
[[-130  -49 -312  166   91 -286   29  -31 -207  159 -142  175 -169 -110
  -350  -59    1  163 -261   48 -266  113  119  -77  -43  248   -7   40
  -240  194 -105   54  260  -63   62  154   13 -119 -173 -112   21]
 [ 366   59   77   18  226  535 -367  225 -168  124 -482  181 -102  162
   122   62  -70 -459   40 -538  -81  -28  458 -212 -140  435 -222   36
   139  282 -320  514 -230  274  223 -240  -26  283 -224 -228 -248]
 [ 187   13  160  200  -61  259  -19  -54  -25  140  -33   42  -23    0
  -149   23  -48  -67  -66  -56   48  128  -14 -253  -43   39 -177   -2
  -113  232   75  -78  -44    7  250   21    5  -72  -58  -65   48]
 [ 122  -75 -105 -154 -277 -127  -74  211 -156  -10   42  191 -497  128
  -100  125 -103 -217 -303   17  142  212 -111 -144 -173 -256   51  -29
   533  -88  185  395 -105 -119  409 -111  232   75 -295  -38  105]
 [ 170   18  125  -29 -490  181  167   46  -64  -21  233  -63 -326  122
   -54  -10 -187 -149 -163  169  264  278 -427 -327  -68 -636  -76 -137
   547  -64  470   74 -256  -55  561   13  136  -96  -47  108  166]
 [ 156    9   59   90 -179  145  308 -310 -196  -52  117 -157  198   49
   101 -104 -101  134  142   76  144  133 -252 -166   99 -340   21   43
   164 -156  323 -321 -206  195  131   93 -110 -225  145  192  -98]
 [ 213 -149  314  213   96   20 -104 -199   47   16  -48  -36  129 -104
    94  199  126  183  195 -162  229  -36  260  116   51  268   70  160
  -342  114   22 -380  -29  -64 -179 -101   45 -167 -272  -24  100]
 [ 148  -33   93  120 -169   12  -74  -46  -46 -113  136   99   43  -80
   -86  196  -60  103    9  -24  211   29  129  -64 -116   56   -6   83
    99   47    5 -150   49  -51   69   56 -106 -151  -53    6  116]
 [ -55   66 -310   29 -627   45  246  127 -187 -362  194 -104 -284 -142
   -90   48 -102  -26  -84  186   57  251 -279 -137 -166 -531  156 -254
   738 -159  240  -13  -16 -120  438  186 -194 -282  -29  116  121]
 [ 464  269  203  142   95  701  -79   45  177  -17 -124 -187  240   80
   205  221   -2 -219  128 -193    1  -29  202  104 -119  318 -134   60
  -165  327 -252 -210  -97   12  -93 -164 -249  232  -44 -223   12]
 [  79   81 -187  -88    1 -206  171  -88 -147   75   97   91  -84  138
  -161   96  -58  -11 -308  194  -56  235 -164  -19 -161  -77  -17  139
    57  -17   97   -9   71   11   -6   11  -10   96  -72  -48   31]
 [ -81   80 -142  276 -110  179  121  -67 -225 -106 -154 -136   64 -211
   -67 -142  -83  131  176  -87 -157   42  171 -189   -8   31  -81 -148
    65  181  -61 -138   30  174  109  277 -350 -332   34   47  -59]
 [-107  -72 -272  -27 -369 -235  324 -153 -412 -250  105 -111  -98  -45
    82 -184 -184  255  105  124   99  117 -174 -136   73 -522  194  -82
   617 -357  325  -38 -150  183  210  227 -115 -368   58  287  -78]
 [ 174 -230  147  -58  -87 -257  101 -232 -170  104  107   36 -122  153
   113  -37  -81  191  -15   59  318   79 -169  -39  175 -299  158  174
   135 -255  405  -63 -232   14  118  -94  343 -116 -177  154   20]
 [ 223   20  195   14  172  -29   34 -226 -100  253   33   55  104  213
   -32  -29 -168  100  -86   41  109   39   20 -133   35   45 -173  238
  -208  102   97  -67  -84  173  -56    4   83   73   17   -3   -6]
 [  38   17   13  -68   24 -241   84 -114 -167  -48    5  -65  -74   56
    86   80  -76  106   20   29  109   84  116   50  -87  -81   -1  105
   128  -43  104  -67  -68  158 -181   28  -73  -65 -185   69   60]
 [ 179 -100   86  227   19  155 -149  -48  -64   77 -119  135   21  -85
  -108   70    8   46    6 -180   46    0  208 -114    3  284  -31   68
  -170  182  -88  -54   28  -46  144  -11   21 -106 -132  -98   -7]
 [  75   57 -115  236   35  159 -195  141  -41  157 -172   98 -109  -78
  -205  -73 -176  116 -128  -90 -184 -117  322  -93   37  365  -97  -18
  -196  391 -315  167  181 -117  156  138  -11    1  -64 -214   83]
 [ 309 -136  394   38  -33  168   -4 -192  -91  122  -24  -61  -11  156
   198  -35  -90    2  157 -136  336   47  -28 -176  139 -193  -59  102
    68  -48  326  -71 -363  160  164 -129  207  -82 -131  110  -18]
 [ 215  171   70  125  199  326   81 -113  -55  236 -166  -31   92  120
   -97   -7  -25 -186 -104  -63 -164  179   -5 -187  -97  171 -275   68
  -273  310  -34  -71  -52  190   38  -19 -117  127  -30 -131  -79]
 [-108   11   89  199 -149   10  217 -108 -137  134  -62 -164 -248  -98
  -188 -151  -33    5  -39   84  -46  292 -152 -325  -23 -292 -203 -178
   -18  221  332 -127  -84  101  259  195  -28 -310 -176   79  124]
 [ 309 -115  474  108  301   26 -482   61  153   91 -228   41  -68  -25
   195  324   52   52  187 -375  282 -225  724  238  -46  598  -53  208
  -375  335 -277  -19  -40  -66 -338 -243  126   87 -518 -199  209]
 [ 320  -80  266   61  223   23 -170 -149  -28  309  -27  185   79  190
   -40   43 -124   90  -91  -92  159  -61  169  -79   79  269 -116  284
  -323  155  -16   10  -55   38  -20 -109  223  135  -81  -96   11]
 [ 167  118 -137 -248 -175 -197  143   21 -106  -80  215  -41 -171  235
   100   99 -226   45 -204  236  144   89 -138  123 -110 -309  105  120
   430 -183  133   94  -80  -17  -26  -26   35  167  -60   24  131]
 [  23  -81 -174   89 -351   -7  128   22 -159 -175   41  -91 -199 -103
    36  -48  -58  143   24   42   75   67  -92  -20   67 -269  232 -117
   370 -124  175  -45  -68 -130  279   69   31 -237 -126   77   72]
 [  49 -105  -63   45 -190 -136   50  -62 -147 -217   34  -14  -82 -116
    56  162   61   97   74  -37  163   95   68   74  -74  -72  193   23
   239 -136  109 -160  -30  -44   24  -12  -67 -215 -226   71   57]
 [ 209  277  -17  -41  -91  330  -90  268   44  -85  -76  -47 -209   68
    -6  256  -62 -354 -142  -72  -50  154  152  -18 -350   82 -189  -75
   254  291 -171  165  -14    3   73  -79 -228  220 -204 -203  134]
 [  57 -133    3  164 -107 -236   51 -271 -137 -198  167   49  245 -171
   -12  160    7  397  154   25  223  -43  161   95   16   95  183  186
   -43 -134   29 -430  114  -27 -172  124 -160 -333   -8  120   49]
 [  79   36  -10   -2  -83 -139  247 -156  -95  199  121 -208 -124  178
    62 -277 -298  341  -89  284   46  -20 -195   -8  260 -344   47   44
     5  -14  256  -59 -113  -19   53  141  210  -46   25   80  143]
 [ 137   59 -290  207  -12  271  -19   11 -214   32 -161   65  131  -29
   -49 -194 -204  165    9 -114 -209 -146  181  -93  141  245   48   14
     8  116 -275   99   70   38  200  147 -111  -37  168  -95 -169]
 [ 156   29  248   63 -173  123  -25   67   91   45   52  -76 -281    9
   -62  165  -13 -133 -101   28  173  191  -35 -103 -144 -139 -127  -66
    64  214  188  -56  -88 -112  178  -55   72  -34 -295  -59  263]
 [-281 -256  -74  185  -38 -360   48 -140 -424 -104 -295  -68 -225 -280
    18 -159   43  242  286 -221    7   65  323 -155   67  -57   73 -128
   158  -42  173  -13  -97  265   43  202  -77 -553 -350  204  -71]
 [  33  -27  -57  289 -344  180  -60   52  -54 -272   48   26    6 -307
  -133  169   16   99  105  -88   87   32  174  -89 -118   84   73 -117
   187  107  -86 -212  131 -145  224  157 -264 -344  -59   -7  112]
 [ 348  186  141  -79  265  124 -184   77  110  125  -74   24    3  206
    84  282  -61 -134 -134  -79   35  -20  306  192 -191  376 -127  228
  -201  266 -250   44   16   -9 -275 -196  -23  372 -224 -247  117]
 [ 196  -44   21  -85 -201 -118  197 -118  -46   28  229   36 -139  147
   -58  151    1  -38 -240  210  198  279 -366  -30  -82 -329   81  109
   172 -158  358 -129  -91 -121  172 -101  170   17 -145   31  107]
 [ 170  -26  288  102 -111   65  -79  -37    9   60   77   28 -107    6
   -77  130  -85    5  -29  -24  238   88   76 -172  -93  -44 -156   37
    14  162  139  -75  -74  -11  134   12   31 -100 -153   -5  181]
 [  -5  -74  -63  106 -109 -120   54  -60 -141 -115  -43  -59 -103 -132
    11   69   29  134   69  -34   55   78  117   32  -33  -21  105  -19
    93   -3   68 -141    1  -12    9   56  -64 -230 -225   38   65]
 [-192  -45 -376   97 -367 -329  173   36 -185 -214  132   34 -285 -227
  -263   79    9  171 -196  205  -57  213  -95  -11 -144 -191  188 -118
   303  -62  110  -85  214 -213  196  209 -103 -305 -169   35  171]
 [  42   40   55  237  177  -38  130 -215  -17  390  -46  -90   18   39
  -186 -239 -150  311 -135  164 -150    4   -8  -97  207  111 -148   85
  -555  325   41 -189   92  -25  -22  184  126  -71   -4  -72  114]
 [ 214  -48 -112   30  164  -87   52 -266 -228   65    1  172  288  121
    -1   23  -81  189  -32  -37   20  -22   80   13   47  220   74  310
  -125 -109  -66 -116   29  145 -114  -14  -31   29   93    3 -199]
 [ 224   26  248  214   21  302  -19  -97  -10  287  -62  -33    0   82
   -82 -148 -170   47  -23  -37   47   15   13 -270  125   20 -224   25
  -229  291   87  -37 -119   51  235   53  110  -41    8  -53   54]
 [ 422 -354  -45  124   84  -65  -57 -366 -120   25  103  509  383   19
  -154  376  309   49 -146 -150  218  136 -133   75   -9  419  332  462
  -293 -307   52 -355   92 -207   88 -327  224    1  -84  -67 -262]
 [ 160   79  -15   12  163  -87  260 -384 -196  144  109   66  309  171
  -102   15  -76   98 -112  140   -4  186 -172 -121  -54    0 -121  283
  -202  -40  138 -287   -3  254 -137   61 -129   14  157   51 -133]
 [  30  -49 -147   79 -296  -31   83   43 -137   -7   79   69 -258  -29
  -180  -22 -101   25 -190  103   26  166 -166 -177  -33 -218   52  -70
   262    0  170   71    9 -127  374   84   82 -143  -98    0   91]
 [ 106  100  408  -90  398 -309 -393  116  115   88 -178 -112 -199   66
   227  277 -147  148  122 -176  201 -234  851  327 -167  468 -204  201
  -269  413 -324   87   19  117 -673  -70  -45  165 -518 -161  370]
 [   6  -41 -144  135   38  -94   12 -106 -250   23 -109   99   28  -66
  -116  -46  -75  152  -11  -75  -76   26  175 -115    4  152   -4   76
   -33   66  -64   -8   66  117   38  127  -93 -151  -38    0  -81]
 [  23   71  159  196  559    3  -13 -269 -154  177 -406   -9  220  -78
   -63  165  231 -118  130 -303 -196  191  443  -57 -238  567 -320  164
  -616  388 -164 -274   39  424 -447  -19 -334  -53 -303 -104 -157]
 [ 219  -90  -47  335  -54  416    0  -87  -62  125 -144  203   66 -113
  -291   84  204 -194 -129 -173 -121  249 -132 -271  -58  247  -35   -3
  -237  188   24 -154   47 -120  436  -77   19 -100  -86 -154 -150]
 [  -7  117  -92   81  -18 -124  236 -122  -77  185   73 -150  -93   68
  -118 -178 -204  249 -171  272 -112   76 -128  -49   93 -160  -67   19
  -145  150  121 -122   52  -18   -3  196   22  -54   11   -2  152]
 [ 155   70  -92  239  150  225   12  -51  -24  261 -177   40   26    7
  -200  -67  -16   23 -170  -29 -248   58   50  -86   45  312  -98   51
  -410  330 -151  -54  110  -72  110   29   20   58  -60 -205  -20]
 [ 133   78  -92  268  100  325   64  -69  -68  144 -214    1   86  -69
  -168  -31   61  -69  -56 -101 -248  127   39 -135  -19  275 -105   -8
  -315  297 -113 -139   60   15  139   37 -124  -41  -57 -158  -95]
 [-142  -89   42  108   24 -375  134 -261 -240  -41   -8   20  -17 -155
  -148  102   82  146   48    8   72  232  104 -128 -162  -21  -86   65
   -66   16  205 -277   44  211 -138  154 -182 -351 -210  134   32]
 [  29  -55 -324   57 -218  -17  259 -136 -318 -171  -12  -56   23  -41
    68 -112  -48  144   61   26  -39  101 -142  -37   87 -224  241  -20
   348 -256  151  -91  -82   66  192   88  -90 -221   26  128 -170]
 [-111  -65  460  405 -175  174  117 -172  -23  113  -84 -239 -185 -273
  -189  -67   81   -6  185  -57  129  292  -17 -454  -40 -237 -345 -253
  -199  391  412 -369 -145  130  273  215 -100 -540 -257  132  212]
 [  60  110 -235  112  126   23   64  -33  -97   47 -126  108   21  -45
  -231  170  121 -112 -215  -16 -244  220   62   -3 -232  313  -63   77
  -212  204 -161  -99  196   -7  -46    3 -195   59 -148 -183  -39]
 [ 105  129   50   76  250  115   47  -92 -120  290 -210   12  -34  123
  -141  -52  -55 -138 -142  -56 -177  180   72 -202 -104  161 -302   72
  -265  317  -10   51  -37  232   -2   27  -62   95 -108 -113  -53]
 [  49   38 -194  453  -85  533   35  -80 -241 -201 -315 -180  325 -314
   117 -227  -69  229  453 -326 -211 -192  367 -112  192  286   73 -154
   -10  168 -290 -223   -3  173  140  253 -427 -397  166   21 -246]
 [ 149 -108  104  174   57  -42  -60 -178  -65   -3   -6  131  133  -92
   -93  214  108   97   28 -107  124   70  164    4  -77  263   21  173
  -222   69   -9 -267   71  -18  -64  -38  -47 -144 -164  -37   10]
 [ -52  110 -151  -71 -237  -41  246  -30 -313 -230  -17 -254 -133   17
   205 -143 -222   85  165   43   42   87   -1  -89  -30 -437   27 -127
   589 -149  187   40 -210  287   58  189 -239 -209  -21  199  -28]
 [ 178 -146  334  203  -67   -3  -95  -47  211  103   52   20 -200 -120
  -158  328  237  -34 -112  -10  221  208   -1   41 -112  123    2   41
  -340  233  182 -329   45 -331   72 -164  204 -113 -469 -117  312]
 [ 169   51   27  166 -254  334 -159  145  -80 -101  -15   77  -65  -84
   -84   50 -183  -44   26 -144   88  -26  193 -227  -95   51  -95  -82
   276  186 -119  120  -13  -16  335   98 -143 -109   11  -61   60]
 [ 395 -137 -144  172  -12  211  -80 -140  -49   33   46  336  275   16
  -144  197   97   42 -151 -101   41   15  -57   40   34  380  225  271
  -195  -80 -128 -170  123 -246  198 -182  109   72   43 -162 -168]
 [ 146  -26 -107  198  132  171  -52  -32 -101  189 -220  203  -34  -29
  -260   79  134 -173 -204 -153 -196  201   47 -152 -108  346  -83   64
  -279  238  -99   16   93  -37  196  -78   25   42 -183 -194 -108]
 [ 455  -33  265  -97  405  -73 -509   87  153   52 -120  205   79  153
   237  479    9   44    9 -304  247 -290  714  466 -116  760   77  437
  -317  178 -473   66   63 -129 -517 -363  118  399 -404 -294  129]
 [ 259  -46 -358   10  160  -22 -263  169  -92  137 -172  252  -71  124
     2  -30 -174  195 -229 -107 -165 -275  337  249  162  511  252  219
  -106   69 -453  347  174 -252   20 -108  244  292 -101 -286  -54]
 [ -85  101  -76  127 -160   21   83   12 -169 -165  -51  -11 -118 -183
  -195  167   49 -144  -27  -42  -55  287   92 -207 -332  -32 -167 -121
   200  176   38  -98   65  146   94  152 -359 -230 -165    9   58]
 [ 201  -37   88   10 -246    0   84  -39   -1  112  210   91 -213  114
  -173   97  -81  -55 -281  176  189  235 -316 -174  -66 -268  -23   44
   126    0  303  -20  -60 -169  332  -51  218    4 -109  -17  167]
 [-132   61  -66  211 -167  111  278 -120 -246  -11 -127 -218 -110 -144
   -96 -196  -47   23   91   20 -133  238  -95 -304  -17 -267 -148 -214
   120  138  230 -142  -96  219  231  251 -219 -351  -47  121  -23]
 [ 135   85   30   30  -52  228  181 -109 -230  106  -87  -26  -50  127
   -54  -81  -84 -219  -60  -42  -29  273 -186 -356  -96 -223 -215  -25
   185   62  237   47 -214  289  281   18  -82  -33    0   49 -133]
 [  75  181   -4  -77   78  -65  -86  169  -21   86  -82  -54 -274  117
   -13   86 -186  -54 -172   28  -45   34  257   49 -175   86 -161   23
    59  277 -135  214   23   40 -112   17  -45  177 -248 -150  201]
 [ 244  154  143  175   16  357   -6  -75    8   19  -32  -94  187   11
    42   47 -120   29   97  -72   30  -20  154  -74  -36  143 -151   51
  -109  238 -102 -184  -38  100  -16   54 -204  -12   56  -66   25]
 [ -33   61  -96   43 -267 -135  307 -101  -82  -72  167 -220 -168  -29
   -28  -33  -77  169  -76  269   45  192 -241   -1   -9 -391   80  -80
   183  -38  287 -229  -22  -70   80  151  -45 -198  -88   97  184]]

[ -86 -107  235   27  -79   80   72   98 -207 -165  150  152 -418  173
  -64  -97 -254 -199  319   18  -56   23  135  218   37 -156  -20  147
  176  267 -197] -> 42
[ -63   43 -109  178   57 -193  161  172 -179  -56  148  167   24  127
  -65   38 -106 -140  311 -110  145  -44   32   62 -133 -145 -162  131
   22   86   19] -> 15
[  66  178 -260  269  -92 -452  196   95  -76   57  -29  -10  191    9
  -18  277  102 -185   48  -79  196  -68  -48  -71  -24   54 -153   97
  -25 -157  166] -> 21
[ 141  638 -434  300 -215 -463  263   -8  114  113    4  109  303  -95
   25  387  -11 -250 -207 -392  348 -177   -4 -116    1  106 -210   53
 -282 -164  414] -> 4
[-142   71 -203  299  341 -319  122 -183 -221  187 -279  -72  387 -112
  209 -366  172  485 -395   95  405 -220  201  177 -431 -113 -245  182
  -64  178 -136] -> 64
[-134  -97  252 -214  215  107 -148  -29  -96 -100   88 -151 -119  339
  -50 -188 -135  287   12 -113   95  -10  177  202  -14 -113  -34  -37
  -52  325 -256] -> 54
[-176 -169  661 -199  240  348 -289 -385   13  -69  -56 -265 -177  241
 -146  -29   66  409 -294  214   75  195  270  163 -109  -40  -23   78
   42  141 -346] -> 62
[  24 -165    6 -180  307  128 -167 -197  -27  -42    2 -206  106  211
   49   -1 -200  220 -141  -94  -77  177 -100  251  251  -34 -282 -180
 -259  410  -96] -> 8
[  69  106  124 -389 -106  -30  161  -82   10   -9  -83    4 -432  -97
  204 -208 -473 -220  -31 -287 -136  -80   -4  298  319  -44 -375  -27
 -226  575 -145] -> 9
[-180  270  328  105  -56  169  -89 -205  -35  -43  163 -129 -239   99
 -107   -9   21  238 -171  -95  351  -50  420  188  -27   31  188  132
   24   99  -89] -> 66
[  55 -213 -219  -14  256 -259 -160   53 -143  -27   -3 -382  285  391
  -36   77   82  286  -38  -49   33   48 -139  122  233   68  -41 -194
  -92  167  -80] -> 37
[ -35   57   59  365 -131 -110  108  -83  -91   40  -72  -57   21  -44
   80  246  159 -109  -33  164  211   47   95  -27  -75   43    0  122
   90 -207   91] -> 22
[ 116 -152 -326  122  188 -287  234   54 -123   43  -80  139  284  -62
   94  220 -157 -320  261   16 -109  154 -364   32   27 -108 -599   11
 -170  115  144] -> 58
[-311 -262  525 -124  433  230 -164 -400 -143  174  -92 -583   24 -138
  145 -139  285  672 -130  264  338  187  254  202 -123   38 -172   11
  -90  141 -283] -> 17
[ 138  120  272 -297  -45 -167 -123 -235  212  -41 -278 -183  -22  296
 -117  195    9   22 -512  -34  -66    3   12  -57   47   89 -144   -6
  -80    5 -150] -> 47
[ -30  111 -145   52  202 -365  247  112  -97   -2  -42  322  182   93
 -123  -38 -123 -133  148 -110  108 -110  -17   -2 -410 -238 -460  248
  -47  101  -51] -> 12
[-172  -30  604 -400  165  -33   25  -76   38   29    0 -185 -206   65
 -146   75   63   69  184    7  144   86  149  -62 -226  -57 -292  132
  -37  -18 -236] -> 67
[  48 -120  109    7  117 -117  -51 -233  -22   17 -167 -216   64   63
  -65  197   89   62 -197  168  -36  162  -67   92  100   72 -227   47
  -17   37  -96] -> 16
[ -44  -89 -123  254  106   19  -42  -16 -237  -89  152  -59  -10  179
  -27  -22  -99   97   87   -7   75   59   60  291  166  -40    9   27
   30  262  -45] -> 10
[-143  222 -360  329  203 -262  195   38 -225  146  196  -72  291 -173
   76    1   50  171  187 -224  470  -90   99  147  -80  -16 -223   81
 -191  117  180] -> 69
[ -44  174   43  135  -40  -84   48  -60  -29   23  113 -119    2    6
  -39  244   33  -30   42  -97  237   52   94   41   76   70  -69   39
  -79  -35  102] -> 35
[  17  115 -327  272  -71 -138  142   97 -154   15   83   11   80   10
  252   34 -161 -110  103 -205  179  -74  -12  136  155  -30  -89  -88
 -155  172  188] -> 33
[ -27  174 -121    3  294  -92   83 -231   23  136  -61  -59  325 -127
  106   63  -70  164 -179 -173  229   45  -22   92  -96  -41 -491   -1
 -367  182  107] -> 60
[ -72  177  462   90 -147   57  148 -249   22  -34  -30  210 -348 -133
 -215  196  -37 -279  -40  163   63  106  215   59 -195  -43 -192  401
  162  -60  -96] -> 18
[-201  164  527 -211   16 -146   22  -76   18   51   97 -283 -204   17
 -249  190  235  121  144  -38  339   13  275  -71 -155   77  -61  194
   43 -169 -152] -> 20
[ -73  516   -6   56   53 -242  289  -82   44   31   86  396   32 -123
 -247   55 -167 -170    3 -291  286 -140  184   31 -385 -158 -447  373
 -128   80   67] -> 68
[-266 -109  -52  381  158  -15  133  177 -350   69  338 -170   82  -95
  139   90  130  105  617    2  435   97  118   82  -61  -50  -25   22
  -11  -39  129] -> 44
[-192 -100  638 -277   12   47  -95 -137   13   71 -171 -462 -212  125
  189  -48  213  311 -133  107  259  -22  280  -67 -142   38   56  -53
    1  -79 -255] -> 49
[ -62  -75  219 -170  -84 -147    3  121 -119  -41   49 -293 -280  184
   38  -13   -1   13  184  -79   98  -43  101   82  181   46   61  -48
   49  119 -169] -> 71
[ 170  172 -455  254   25 -511   91   -9  -16  101 -148 -169  473   70
   43  329  163   -9 -234 -106  173  -44 -173  -66   98  142 -192  -66
 -178 -131  223] -> 43
[ -53 -131  281 -232   43   89   56 -137  -79    8  -24 -156 -314  -94
  123  -63 -201  -55  126   -6  -58  115   13  238  211  -27 -291    5
  -92  345 -172] -> 70
[ -91  309  179 -112  -85 -192  198   27   24   42   23   56 -156  -31
   12    3  -92 -105   67 -241  259 -153  191  -14 -181  -66 -209  144
 -101   47  -13] -> 19
[-330  -50  551 -132  -11  -16   32   41 -201   65   88 -411 -389  -26
  100 -198  194  294  269   30  414 -104  405   88 -119   13  141  100
  119   37 -277] -> 48
[  22 -144  205 -188  125 -124   46   -5   -8  -62 -226  100  -12  263
   45  -73 -126  -68  -75   60  -97  -17  -25  -23 -252 -195 -309   50
   -6  123 -213] -> 52
